Here is a tiny trained network, its code and every weight. The questions are about switching its units off for an input and a class, where a switched-off unit gives its printed mean instead of its output.

import numpy as np


def w(rows, s, z=0):
    codes = np.array(rows[::2]) - 128.0
    scale = np.full(codes.shape[1], s)
    scale[-1] = z or s
    return codes * scale


def f(y):
    return y / 2 * (1 + np.tanh(0.7978845608 * (y + 0.044715 * y**3)))


def log_softmax(a):
    a = a - a.max(-1, keepdims=True)
    return a - np.log(np.exp(a).sum(-1, keepdims=True))


def net(x, mask):
    res = np.array(x, float).reshape(1, 7) / 4 @ E
    y = f(res @ A[0][:, :-1].T + A[0][:, -1])
    res = res + np.where(mask, y, B[0][:, -1]) @ B[0][:, :-1]
    return log_softmax(res[-1] @ U[:, :-1].T + U[:, -1])


A, B = {}, {}
E = w([
[212,105,66,211,167,215,83,185,78,224],'x0',
[87,48,21,243,175,31,140,150,35,169],'x1',
[220,39,18,20,66,144,249,181,243,237],'x2',
[10,197,78,68,7,187,44,204,35,221],'x3',
[86,233,62,184,21,30,147,24,138,126],'x4',
[244,208,171,251,151,253,74,33,67,213],'x5',
[213,250,159,170,28,49,247,243,26,136],'x6',
],0.0044)
A[0] = w([
[168,216,244,173,160,121,99,28,159,50,214],'N1',
[55,63,171,131,208,245,18,164,70,132,219],'N2',
[96,222,199,63,39,180,94,17,200,111,160],'N3',
[120,24,79,3,109,59,222,216,240,65,201],'N4',
[230,178,220,235,234,124,155,122,75,59,185],'N5',
[86,240,182,117,58,178,52,191,30,165,234],'N6',
[193,21,35,113,200,187,131,63,235,198,208],'N7',
[94,216,128,9,5,86,198,115,197,105,252],'N8',
[206,38,100,200,211,215,83,58,197,207,183],'N9',
],0.0044,0.0039)
B[0] = w([
[178,230,197,94,192,76,101,40,178,21,222],'N1',
[59,22,200,126,201,221,19,156,53,131,212],'N2',
[134,239,140,18,52,190,67,32,233,53,193],'N3',
[13,13,212,13,249,17,254,235,241,245,254],'N4',
[234,220,216,224,220,76,189,125,50,15,224],'N5',
[66,210,108,95,21,169,63,213,31,140,225],'N6',
[200,14,48,156,225,211,179,79,243,239,220],'N7',
[43,219,84,14,48,47,186,137,239,187,237],'N8',
[224,25,75,240,227,238,33,39,190,192,208],'N9',
],0.0045,0.0071)
U = w([
[200,239,22,226,19,74,229,234,24,229,252],'0',
[18,47,74,208,192,27,18,63,39,35,237],'1',
[65,93,159,169,104,25,219,135,54,108,19],'2',
[244,203,242,232,235,100,170,70,88,4,69],'3',
[135,75,230,61,132,245,21,234,35,159,51],'4',
[35,31,178,11,222,19,243,230,245,211,68],'5',
[98,239,116,17,34,153,57,10,234,68,10],'6',
[239,12,42,237,220,238,110,25,225,235,107],'7',
],0.0046,0.0032)

Each question gives the input, the list of numbers given to net, and the class t.
The units are the neurons (one row each of A and B). Each row of codes is followed by its name. A weight is (code - 128) times the scale printed after its matrix; where a second scale follows, it is the last column's (A, B and U).
mask holds one flag per neuron, in row order. A switched-off neuron (its flag False) gives its mean, the last column of its row in B, instead of its output. The means were averaged over made-up inputs and are rounded, as every weight is.
A unit's drop is (log p(t) with every unit on - log p(t) with that unit switched off) / (log p(t) with every unit on - log p(t) with every unit switched off).
The circuit of an input: a set's keep is (log p(t) with only the set's units on - log p(t) with every unit switched off) / (log p(t) with every unit on - log p(t) with every unit switched off). Starting from all 9 units, units are removed one at a time, each time the one whose removal leaves the highest keep (on an exact tie, the one counted first), for as long as the keep stays at least 0.8.
units of the circuit, in order: the units of the circuit, biggest drop first
unit that matters most: the unit with the biggest drop
k most important neurons: the k neurons with the biggest drops, biggest first
drop of u: that unit's drop, to one decimal
input [7,5,-3,-5,6,2,6], class 3: unit that matters most => N5
input [3,3,-6,8,2,-2,-2], class 4: units of the circuit, in order => (N6; N2)
input [1,-5,6,3,-8,3,8], class 0: units of the circuit, in order => (N2; N6; N1)
input [-7,7,-3,3,8,-6,-8], class 5: 2 most important neurons => (N4; N8)
input [7,-4,-1,-1,-4,-4,0], class 7: units of the circuit, in order => (N8; N6; N4)
input [7,-6,-5,-5,-6,-3,-1], class 3: 3 most important neurons => (N5; N1; N4)
input [-6,3,-5,7,-2,4,-4], class 4: 2 most important neurons => (N2; N6)
input [6,4,1,-1,5,-6,-6], class 7: 2 most important neurons => (N7; N8)
input [1,4,-2,8,1,8,0], class 4: units of the circuit, in order => (N2; N6)
input [7,0,-3,-2,5,1,0], class 3: 4 most important neurons => (N5; N7; N8; N4)
input [6,0,-4,5,5,-8,1], class 0: drop of N4 => 0.2
input [3,5,-4,8,4,7,-3], class 4: drop of N2 => 0.4
input [0,8,2,-2,-5,-2,-2], class 7: drop of N7 => 0.4
input [3,7,-8,-7,-4,-1,-3], class 3: units of the circuit, in order => (N5)
